Below are the code and all the weights of a small trained network. Each question names an input and a class and asks about switching units off, where a switched-off unit gives its printed mean instead of its output.

import numpy as np


def w(rows, s, z=0):
    codes = np.array(rows[::2]) - 128.0
    scale = np.full(codes.shape[1], s)
    scale[-1] = z or s
    return codes * scale


def norm(h):
    return h / np.sqrt((h * h).mean(-1, keepdims=True) + 1e-5)


def f(y):
    return y / 2 * (1 + np.tanh(0.7978845608 * (y + 0.044715 * y**3)))


def log_softmax(a):
    a = a - a.max(-1, keepdims=True)
    return a - np.log(np.exp(a).sum(-1, keepdims=True))


def net(x, mask):
    res = np.array(x, float).reshape(1, 6) / 4 @ E
    u = 0
    for l in range(3):
        y = f(norm(res) @ A[l][:, :-1].T + A[l][:, -1])
        res = res + np.where(mask[u : u + 3], y, B[l][:, -1]) @ B[l][:, :-1]
        u += 3
    return log_softmax(norm(res)[-1] @ U[:, :-1].T + U[:, -1])


A, B = {}, {}
E = w([
[123,188,132,175,252,137],'x0',
[47,177,127,99,180,21],'x1',
[135,223,166,151,100,91],'x2',
[168,41,157,93,78,141],'x3',
[52,25,23,197,41,120],'x4',
[104,175,45,2,149,187],'x5',
],0.008)
A[0] = w([
[31,123,228,211,186,3,12],'L0N0',
[2,187,29,43,14,125,3],'L0N1',
[164,31,53,98,170,189,83],'L0N2',
],0.0081,0.0034)
B[0] = w([
[131,90,30,146,228,126,255],'L0N0',
[161,167,71,70,1,35,243],'L0N1',
[66,142,125,108,138,161,191],'L0N2',
],0.013,0.0044)
A[1] = w([
[102,225,253,85,173,198,46],'L1N0',
[83,27,228,16,87,168,2],'L1N1',
[133,63,150,224,79,142,70],'L1N2',
],0.0073,0.0048)
B[1] = w([
[173,192,210,146,106,134,250],'L1N0',
[128,57,169,99,178,146,197],'L1N1',
[3,131,166,223,101,75,205],'L1N2',
],0.013,0.0021)
A[2] = w([
[145,42,181,53,98,195,1],'L2N0',
[155,2,167,80,103,212,75],'L2N1',
[37,223,182,81,98,96,49],'L2N2',
],0.0094,0.0047)
B[2] = w([
[141,11,188,84,167,52,205],'L2N0',
[7,71,239,51,161,116,255],'L2N1',
[211,127,171,122,67,161,198],'L2N2',
],0.011,0.0026)
U = w([
[52,30,217,50,152,182,120],'0',
[208,216,202,89,201,189,163],'1',
[136,166,84,34,71,63,179],'2',
[50,128,75,81,138,203,123],'3',
[105,106,44,168,228,71,76],'4',
[53,61,177,251,64,143,3],'5',
],0.015,0.0049)

Each question gives the input, the list of numbers given to net, and the class t.
The units are the neurons (one row each of A and B). Each row of codes is followed by its name. A weight is (code - 128) times the scale printed after its matrix; where a second scale follows, it is the last column's (A, B and U).
mask holds one flag per neuron, layer by layer. A switched-off neuron (its flag False) gives its mean, the last column of its row in B, instead of its output. The means were averaged over made-up inputs and are rounded, as every weight is.
A unit's drop is (log p(t) with every unit on - log p(t) with that unit switched off) / (log p(t) with every unit on - log p(t) with every unit switched off).
unit that matters most: the unit with the biggest drop
k most important neurons: the k neurons with the biggest drops, biggest first
k most important neurons of layer l: the k neurons of layer l with the biggest drops, biggest first
drop of u: that unit's drop, to one decimal
input [3,3,-1,5,-2,2], class 1: unit that matters most => L1N0
input [-5,-3,-7,-2,5,-1], class 0: 2 most important neurons => L0N2, L2N1
input [7,-6,-6,8,8,8], class 0: 3 most important neurons => L2N1, L0N0, L2N0
input [7,2,-4,-5,-2,3], class 1: 3 most important neurons => L0N0, L1N0, L0N1
input [3,1,-5,6,7,7], class 2: 2 most important neurons of layer 0 => L0N1, L0N0
input [-7,-3,-7,-2,4,-3], class 0: 2 most important neurons of layer 0 => L0N2, L0N0
input [3,-7,-6,3,-7,6], class 0: 2 most important neurons => L2N1, L2N0
input [3,-1,3,1,8,5], class 2: drop of L0N1 => 0.6
input [4,7,-3,-2,3,4], class 2: drop of L0N1 => 0.9
input [-3,0,-6,-6,6,3], class 2: drop of L0N1 => 0.9
input [2,0,1,-1,-3,-4], class 4: drop of L1N1 => 0.0
